Below is a small trained network, with its code and all its weights. Each question gives an input and a class and asks what happens when units are switched off, that is, made to give their printed mean instead of their output.

import numpy as np


def w(rows, s, z=0):
    codes = np.array(rows[::2]) - 128.0
    scale = np.full(codes.shape[1], s)
    scale[-1] = z or s
    return codes * scale


def f(y):
    return y / 2 * (1 + np.tanh(0.7978845608 * (y + 0.044715 * y**3)))


def log_softmax(a):
    a = a - a.max(-1, keepdims=True)
    return a - np.log(np.exp(a).sum(-1, keepdims=True))


def net(x, mask):
    res = np.array(x, float).reshape(1, 5) / 4 @ E
    y = f(res @ A[0][:, :-1].T + A[0][:, -1])
    res = res + np.where(mask, y, B[0][:, -1]) @ B[0][:, :-1]
    return log_softmax(res[-1] @ U[:, :-1].T + U[:, -1])


A, B = {}, {}
E = w([
[173,178,202,118,125,83,93,122,113,90,116,165],'x0',
[101,110,109,59,95,73,124,70,111,88,97,88],'x1',
[127,115,110,121,106,120,91,121,110,94,107,161],'x2',
[138,199,117,145,132,175,7,145,146,113,13,105],'x3',
[124,129,121,143,137,106,130,140,143,106,71,145],'x4',
],0.015)
A[0] = w([
[113,186,85,84,146,56,120,4,155,64,144,45,52],'neuron 1',
[151,173,224,84,199,108,99,140,198,104,171,181,124],'neuron 2',
[136,180,137,189,36,168,164,151,106,177,115,174,51],'neuron 3',
[103,181,247,192,95,3,64,76,119,114,163,121,105],'neuron 4',
[104,54,174,98,102,140,183,109,62,88,161,193,132],'neuron 5',
[164,228,74,10,147,172,30,141,218,142,85,85,254],'neuron 6',
],0.0061,0.0045)
B[0] = w([
[189,203,101,227,79,149,186,168,31,88,148,200,184],'neuron 1',
[114,151,15,153,83,109,168,126,148,141,203,98,173],'neuron 2',
[132,136,149,208,60,147,150,125,137,121,128,239,142],'neuron 3',
[2,196,119,92,98,96,125,137,125,57,170,44,182],'neuron 4',
[141,110,130,131,122,60,129,105,194,160,152,111,212],'neuron 5',
[164,178,112,121,176,74,114,125,247,56,215,210,248],'neuron 6',
],0.0095,0.012)
U = w([
[115,121,99,157,185,97,113,131,149,107,163,120,255],'0',
[196,167,90,182,94,137,164,138,108,122,137,172,155],'1',
[1,149,15,151,131,120,91,131,180,149,144,82,86],'2',
[139,145,85,106,150,90,113,147,164,157,142,128,229],'3',
[187,114,157,114,165,70,116,83,202,134,151,138,52],'4',
[234,126,177,126,93,175,143,154,128,88,87,102,59],'5',
[185,141,151,86,157,172,101,135,73,146,57,100,38],'6',
[155,142,191,88,162,154,69,108,95,166,63,90,21],'7',
],0.009,0.0055)

Each question gives the input, the list of numbers given to net, and the class t.
The units are the neurons (one row each of A and B). Each row of codes is followed by its name. A weight is (code - 128) times the scale printed after its matrix; where a second scale follows, it is the last column's (A, B and U).
mask holds one flag per neuron, in row order. A switched-off neuron (its flag False) gives its mean, the last column of its row in B, instead of its output. The means were averaged over made-up inputs and are rounded, as every weight is.
A unit's drop is (log p(t) with every unit on - log p(t) with that unit switched off) / (log p(t) with every unit on - log p(t) with every unit switched off).
The circuit of an input: a set's keep is (log p(t) with only the set's units on - log p(t) with every unit switched off) / (log p(t) with every unit on - log p(t) with every unit switched off). Starting from all 6 units, units are removed one at a time, each time the one whose removal leaves the highest keep (on an exact tie, the one counted first), for as long as the keep stays at least 0.8.
circuit, biggest first: the units of the circuit, biggest drop first
unit that matters most: the unit with the biggest drop
k most important neurons: the k neurons with the biggest drops, biggest first
drop when u is switched off: that unit's drop, to one decimal
input [2,1,4,7,-3], class 4: unit that matters most : neuron 6
input [-8,-8,-4,5,0], class 1: 4 most important neurons : [neuron 3; neuron 4; neuron 5; neuron 2]
input [-4,4,4,-5,-2], class 4: 3 most important neurons : [neuron 5; neuron 4; neuron 2]
input [3,7,2,6,-5], class 1: 2 most important neurons : [neuron 1; neuron 5]
input [-7,-7,-2,8,3], class 4: circuit, biggest first : [neuron 6; neuron 4]
input [6,-3,-3,5,5], class 2: 3 most important neurons : [neuron 4; neuron 2; neuron 1]
input [-5,2,6,3,-7], class 0: 2 most important neurons : [neuron 4; neuron 6]
input [0,5,5,-1,0], class 1: 3 most important neurons : [neuron 1; neuron 6; neuron 4]
input [-5,6,-5,1,-5], class 1: 2 most important neurons : [neuron 1; neuron 4]
input [-6,1,-7,7,-3], class 3: 2 most important neurons : [neuron 6; neuron 4]
input [7,-5,1,-1,3], class 2: 2 most important neurons : [neuron 4; neuron 2]
input [1,4,0,5,-2], class 4: 2 most important neurons : [neuron 6; neuron 2]
input [-4,-2,-4,-8,0], class 4: circuit, biggest first : [neuron 5; neuron 4]
input [2,-3,-4,5,1], class 4: 2 most important neurons : [neuron 6; neuron 1]
input [-5,-1,-4,8,8], class 0: circuit, biggest first : [neuron 6]
input [0,6,5,-6,1], class 1: 3 most important neurons : [neuron 1; neuron 6; neuron 4]
input [1,5,-5,-5,1], class 1: 2 most important neurons : [neuron 1; neuron 6]
input [7,5,-2,-2,-6], class 2: 3 most important neurons : [neuron 4; neuron 2; neuron 6]
input [7,-1,-1,4,3], class 2: drop when neuron 2 is switched off : 0.3
input [8,4,-1,-3,1], class 2: drop when neuron 4 is switched off : 0.7
input [-5,-1,-2,-8,-6], class 4: drop when neuron 4 is switched off : 0.3
input [7,0,7,-4,-4], class 2: drop when neuron 3 is switched off : 0.0
